Below are the code and all the weights of a small trained network. Each question names an input and a target symbol and asks about switching units off, where a switched-off unit gives its printed mean instead of its output.

import numpy as np


def w(rows, s, z=0):
    codes = np.array(rows[::2]) - 128.0
    scale = np.full(codes.shape[1], s)
    scale[-1] = z or s
    return codes * scale


def f(y):
    return np.maximum(y, 0)


def softmax(a):
    e = np.exp(a - a.max(-1, keepdims=True))
    return e / e.sum(-1, keepdims=True)


def log_softmax(a):
    a = a - a.max(-1, keepdims=True)
    return a - np.log(np.exp(a).sum(-1, keepdims=True))


def net(x, mask):
    ids = ['αβγεζξσ'.index(c) for c in x.split()]
    T = len(ids)
    res = E[ids] + P[:T]
    u = 0
    for l in range(3):
        q, k, v = (res @ M[l].T for M in (Q, K, V))
        z = softmax(np.where(np.tri(T) > 0, q @ k.T / 3**0.5, -1e9)) @ v
        res = res + np.where(mask[u], z, O[l][:, -1]) @ O[l][:, :-1]
        u += 1
        y = f(res @ A[l][:, :-1].T + A[l][:, -1])
        res = res + np.where(mask[u : u + 8], y, B[l][:, -1]) @ B[l][:, :-1]
        u += 8
    return log_softmax(res[-1] @ U[:, :-1].T + U[:, -1])


Q, K, V, O, A, B = {}, {}, {}, {}, {}, {}
E = w([
[75,93,53],'α',
[94,91,133],'β',
[105,102,157],'γ',
[225,167,145],'ε',
[120,89,204],'ζ',
[252,64,71],'ξ',
[99,226,117],'σ',
],0.014)
P = w([
[231,145,96],'0',
[211,138,123],'1',
[201,136,163],'2',
[164,143,169],'3',
[133,151,160],'4',
[114,146,161],'5',
[92,141,161],'6',
[74,136,154],'7',
[56,125,151],'8',
[37,120,148],'9',
[20,113,141],'10',
[4,103,146],'11',
[3,93,122],'12',
],0.0048)
Q[0] = w([
[31,172,58],'0.h1',
[253,118,174],'0.h1',
[198,182,142],'0.h1',
],0.016)
K[0] = w([
[6,136,138],'0.h1',
[234,109,94],'0.h1',
[153,129,63],'0.h1',
],0.019)
V[0] = w([
[177,181,138],'0.h1',
[58,65,136],'0.h1',
[101,93,255],'0.h1',
],0.0072)
O[0] = w([
[187,103,131,16],'0.h1',
[71,160,141,254],'0.h1',
[151,158,254,34],'0.h1',
],0.0089,0.0016)
A[0] = w([
[133,93,88,253],'0.n1',
[18,33,111,55],'0.n2',
[78,239,156,133],'0.n3',
[144,118,225,71],'0.n4',
[145,1,119,155],'0.n5',
[155,145,177,47],'0.n6',
[141,123,93,165],'0.n7',
[163,27,191,127],'0.n8',
],0.0073,0.0027)
B[0] = w([
[114,76,164,213],'0.n1',
[210,59,141,254],'0.n2',
[129,221,100,175],'0.n3',
[12,139,121,146],'0.n4',
[10,161,61,182],'0.n5',
[164,118,140,132],'0.n6',
[122,87,128,163],'0.n7',
[3,177,57,157],'0.n8',
],0.0075,0.0058)
Q[1] = w([
[74,27,130],'1.h1',
[51,78,120],'1.h1',
[2,6,178],'1.h1',
],0.0051)
K[1] = w([
[18,151,125],'1.h1',
[45,186,39],'1.h1',
[3,140,36],'1.h1',
],0.0066)
V[1] = w([
[106,127,97],'1.h1',
[153,98,127],'1.h1',
[136,8,198],'1.h1',
],0.012)
O[1] = w([
[152,199,173,253],'1.h1',
[81,96,169,127],'1.h1',
[114,2,219,121],'1.h1',
],0.0092,0.0042)
A[1] = w([
[132,130,132,116],'1.n1',
[88,135,123,182],'1.n2',
[79,174,131,183],'1.n3',
[250,124,236,255],'1.n4',
[58,1,139,134],'1.n5',
[129,247,136,96],'1.n6',
[59,185,129,188],'1.n7',
[99,227,153,53],'1.n8',
],0.0071,0.0062)
B[1] = w([
[131,127,131,128],'1.n1',
[123,157,134,214],'1.n2',
[138,152,131,217],'1.n3',
[252,85,213,162],'1.n4',
[107,42,159,254],'1.n5',
[160,50,178,181],'1.n6',
[138,169,132,238],'1.n7',
[160,75,113,166],'1.n8',
],0.011,0.0064)
Q[2] = w([
[4,251,89],'2.h1',
[101,131,140],'2.h1',
[132,2,124],'2.h1',
],0.006)
K[2] = w([
[69,141,2],'2.h1',
[119,124,131],'2.h1',
[154,63,167],'2.h1',
],0.0077)
V[2] = w([
[77,212,16],'2.h1',
[254,120,35],'2.h1',
[11,250,126],'2.h1',
],0.0039)
O[2] = w([
[121,2,109,5],'2.h1',
[239,91,36,112],'2.h1',
[41,11,248,3],'2.h1',
],0.0032,0.0035)
A[2] = w([
[129,128,129,116],'2.n1',
[73,131,151,58],'2.n2',
[93,61,100,12],'2.n3',
[210,219,199,172],'2.n4',
[90,134,95,223],'2.n5',
[121,254,81,254],'2.n6',
[176,188,17,111],'2.n7',
[113,172,119,64],'2.n8',
],0.009,0.0034)
B[2] = w([
[122,116,133,128],'2.n1',
[51,189,95,156],'2.n2',
[96,229,3,193],'2.n3',
[46,83,16,255],'2.n4',
[152,170,130,197],'2.n5',
[237,219,175,219],'2.n6',
[50,117,192,199],'2.n7',
[154,81,122,136],'2.n8',
],0.0076,0.006)
U = w([
[236,48,77,90],'α',
[219,30,238,255],'β',
[121,94,168,124],'γ',
[141,94,142,76],'ε',
[21,155,169,78],'ζ',
[40,81,21,111],'ξ',
[188,255,120,157],'σ',
],0.0074,0.0046)

Each question gives the input, a string of symbols that net reads in full, and the target symbol t.
The units are the heads (3 rows each of Q, K, V and O) and the neurons (one row each of A and B). Each row of codes is followed by its name. A weight is (code - 128) times the scale printed after its matrix; where a second scale follows, it is the last column's (O, A, B and U).
mask holds one flag per unit, layer by layer, with each layer's heads first. A switched-off unit (its flag False) gives its mean, the last column of its rows in O or B, instead of its output. The means were averaged over made-up inputs and are rounded, as every weight is.
A unit's drop is (log p(t) with every unit on - log p(t) with that unit switched off) / (log p(t) with every unit on - log p(t) with every unit switched off).
The circuit of an input: a set's keep is (log p(t) with only the set's units on - log p(t) with every unit switched off) / (log p(t) with every unit on - log p(t) with every unit switched off). Starting from the 12 units with the biggest drops (on a tie, the unit counted first), units are removed one at a time, each time the one whose removal leaves the highest keep (on an exact tie, the one counted first), for as long as the keep stays at least 0.8.
circuit, biggest first: the units of the circuit, biggest drop first
k most important neurons: the k neurons with the biggest drops, biggest first
k most important neurons of layer l: the k neurons of layer l with the biggest drops, biggest first
input β α α α σ ε β α, target σ: 2 most important neurons of layer 0 => 0.n3, 0.n2
input ζ α ε β α ξ α β β ε σ β β, target σ: circuit, biggest first => 0.n3, 1.h1, 0.n2
input α α γ ζ σ β ε β α α α γ ζ, target ζ: circuit, biggest first => 0.n8, 0.n4, 0.h1, 2.n2
input β γ ζ α ξ, target ξ: circuit, biggest first => 0.n5, 0.h1, 0.n8, 2.n6
input ξ ξ β γ, target ξ: circuit, biggest first => 0.n5, 0.h1, 2.n6
input σ α σ α β α α ξ α σ α ξ, target σ: circuit, biggest first => 1.h1, 1.n5
input γ γ α β β α β α α α β α γ, target β: circuit, biggest first => 0.n2, 1.h1, 1.n4
input ξ α ζ, target ξ: 4 most important neurons of layer 0 => 0.n5, 0.n8, 0.n3, 0.n1
input α β β ζ α α β α ε, target α: circuit, biggest first => 2.n4, 1.n4, 0.h1
input α γ σ α α ζ α α σ γ, target σ: 3 most important neurons of layer 1 => 1.n5, 1.n6, 1.n7
input γ α ζ β, target ζ: circuit, biggest first => 0.h1, 0.n2, 0.n4, 2.h1
input β ξ ζ, target ξ: circuit, biggest first => 0.h1, 0.n8, 0.n5
input α ζ β, target ζ: 3 most important neurons of layer 0 => 0.n2, 0.n8, 0.n3
input α β α σ α γ α α α α β, target β: 3 most important neurons => 0.n2, 0.n5, 0.n8
input ζ α γ, target ζ: circuit, biggest first => 0.n2, 0.h1, 0.n4, 2.h1
input α α α α ε ζ, target ζ: 2 most important neurons => 0.n8, 0.n5
input β ζ β γ, target ζ: 2 most important neurons of layer 2 => 2.n4, 2.n2
input α α σ β σ α, target σ: 2 most important neurons of layer 1 => 1.n6, 1.n5
input β α ξ α ζ α σ α ζ, target σ: 2 most important neurons of layer 2 => 2.n6, 2.n4
input α β ε σ α ζ ξ σ ξ, target σ: 3 most important neurons => 2.n6, 1.n5, 2.n4
input α σ α α β α α α ζ ζ ζ α, target β: 2 most important neurons of layer 2 => 2.n3, 2.n4
input α β β α α ξ, target ξ: 2 most important neurons of layer 0 => 0.n5, 0.n8
input α σ β, target σ: most important neuron of layer 1 => 1.n6
input γ σ α α α α β, target β: 2 most important neurons => 0.n2, 0.n8
input α β α ζ β α, target β: 3 most important neurons of layer 0 => 0.n5, 0.n8, 0.n3
